Below are the code and all the weights of a small trained network. Each question names an input and a class and asks about switching units off, where a switched-off unit gives its printed mean instead of its output.

import numpy as np


def w(rows, s, z=0):
    codes = np.array(rows[::2]) - 128.0
    scale = np.full(codes.shape[1], s)
    scale[-1] = z or s
    return codes * scale


def f(y):
    return np.maximum(y, 0)


def log_softmax(a):
    a = a - a.max(-1, keepdims=True)
    return a - np.log(np.exp(a).sum(-1, keepdims=True))


def net(x, mask):
    res = np.array(x, float).reshape(1, 4) / 4 @ E
    y = f(res @ A[0][:, :-1].T + A[0][:, -1])
    res = res + np.where(mask, y, B[0][:, -1]) @ B[0][:, :-1]
    return log_softmax(res[-1] @ U[:, :-1].T + U[:, -1])


A, B = {}, {}
E = w([
[130,129,127],'x0',
[117,23,254],'x1',
[168,239,225],'x2',
[9,153,149],'x3',
],0.0067)
A[0] = w([
[123,168,74,42],'neuron 1',
[123,207,251,50],'neuron 2',
[195,71,96,98],'neuron 3',
[137,97,202,72],'neuron 4',
[141,90,230,56],'neuron 5',
[90,141,135,45],'neuron 6',
[54,127,172,166],'neuron 7',
[138,206,69,103],'neuron 8',
[110,55,158,88],'neuron 9',
[116,26,91,98],'neuron 10',
[136,156,43,9],'neuron 11',
[143,224,85,50],'neuron 12',
[128,103,161,2],'neuron 13',
[136,78,199,32],'neuron 14',
[134,192,234,109],'neuron 15',
[108,67,104,67],'neuron 16',
[78,103,96,143],'neuron 17',
[180,180,159,70],'neuron 18',
[83,32,116,93],'neuron 19',
[180,157,186,68],'neuron 20',
[107,38,218,134],'neuron 21',
[147,173,156,183],'neuron 22',
[223,86,162,87],'neuron 23',
[115,47,112,80],'neuron 24',
[171,169,78,194],'neuron 25',
[39,151,169,146],'neuron 26',
[57,111,113,130],'neuron 27',
[68,119,162,108],'neuron 28',
[28,157,132,30],'neuron 29',
[134,119,215,128],'neuron 30',
[119,155,50,111],'neuron 31',
[77,168,163,120],'neuron 32',
[234,120,149,211],'neuron 33',
[109,98,102,40],'neuron 34',
[136,162,194,68],'neuron 35',
],0.012,0.0054)
B[0] = w([
[45,148,218,160],'neuron 1',
[87,93,16,222],'neuron 2',
[163,36,137,178],'neuron 3',
[58,164,193,187],'neuron 4',
[48,188,187,208],'neuron 5',
[219,2,239,133],'neuron 6',
[192,37,160,203],'neuron 7',
[30,114,188,202],'neuron 8',
[32,154,170,188],'neuron 9',
[80,118,59,208],'neuron 10',
[26,149,145,168],'neuron 11',
[17,121,161,191],'neuron 12',
[22,227,227,136],'neuron 13',
[49,142,194,182],'neuron 14',
[105,77,32,225],'neuron 15',
[89,133,67,166],'neuron 16',
[122,96,87,180],'neuron 17',
[89,71,56,174],'neuron 18',
[79,110,73,205],'neuron 19',
[114,49,3,177],'neuron 20',
[47,180,160,254],'neuron 21',
[130,91,87,195],'neuron 22',
[167,21,175,193],'neuron 23',
[98,105,58,182],'neuron 24',
[67,90,190,211],'neuron 25',
[188,38,183,199],'neuron 26',
[198,56,124,178],'neuron 27',
[184,30,152,172],'neuron 28',
[174,44,217,164],'neuron 29',
[47,195,147,207],'neuron 30',
[75,67,175,190],'neuron 31',
[162,45,109,172],'neuron 32',
[176,27,190,234],'neuron 33',
[49,110,52,141],'neuron 34',
[74,78,17,172],'neuron 35',
],0.0079,0.008)
U = w([
[35,187,180,83],'0',
[80,131,17,50],'1',
[158,70,193,101],'2',
[108,126,138,254],'3',
[150,149,148,199],'4',
[222,249,208,1],'5',
[220,250,205,1],'6',
],0.011,0.0089)

Each question gives the input, the list of numbers given to net, and the class t.
The units are the neurons (one row each of A and B). Each row of codes is followed by its name. A weight is (code - 128) times the scale printed after its matrix; where a second scale follows, it is the last column's (A, B and U).
mask holds one flag per neuron, in row order. A switched-off neuron (its flag False) gives its mean, the last column of its row in B, instead of its output. The means were averaged over made-up inputs and are rounded, as every weight is.
A unit's drop is (log p(t) with every unit on - log p(t) with that unit switched off) / (log p(t) with every unit on - log p(t) with every unit switched off).
The circuit of an input: a set's keep is (log p(t) with only the set's units on - log p(t) with every unit switched off) / (log p(t) with every unit on - log p(t) with every unit switched off). Starting from the 12 units with the biggest drops (on a tie, the unit counted first), units are removed one at a time, each time the one whose removal leaves the highest keep (on an exact tie, the one counted first), for as long as the keep stays at least 0.8.
units of the circuit, in order: the units of the circuit, biggest drop first
most important unit: the unit with the biggest drop
k most important neurons: the k neurons with the biggest drops, biggest first
drop when u is switched off: that unit's drop, to one decimal
input [3,-6,2,-6], class 0: units of the circuit, in order	neuron 12; neuron 8
input [-1,5,-4,1], class 0: units of the circuit, in order	neuron 21; neuron 9
input [0,-3,-6,-7], class 2: most important unit	neuron 3
input [-6,-1,-6,-8], class 2: units of the circuit, in order	neuron 3; neuron 33
input [4,8,0,-8], class 0: 2 most important neurons	neuron 21; neuron 5
input [-5,3,6,6], class 1: 2 most important neurons	neuron 2; neuron 15
input [5,5,2,7], class 2: 2 most important neurons	neuron 26; neuron 7
input [-6,-5,6,3], class 1: 2 most important neurons	neuron 2; neuron 15
input [-7,6,8,-1], class 1: 4 most important neurons	neuron 2; neuron 15; neuron 20; neuron 35
input [-6,7,4,-7], class 0: 4 most important neurons	neuron 5; neuron 30; neuron 21; neuron 4
input [-4,-1,7,6], class 1: 2 most important neurons	neuron 2; neuron 15
input [-2,-3,8,8], class 1: 4 most important neurons	neuron 2; neuron 15; neuron 35; neuron 33
input [0,-6,3,-6], class 0: 2 most important neurons	neuron 12; neuron 8
input [2,-8,-4,8], class 0: most important unit	neuron 11
input [0,2,5,-2], class 1: drop when neuron 20 is switched off	0.1
input [-2,-1,1,-2], class 4: drop when neuron 7 is switched off	0.1
input [-2,-4,-4,-1], class 0: drop when neuron 9 is switched off	-0.2
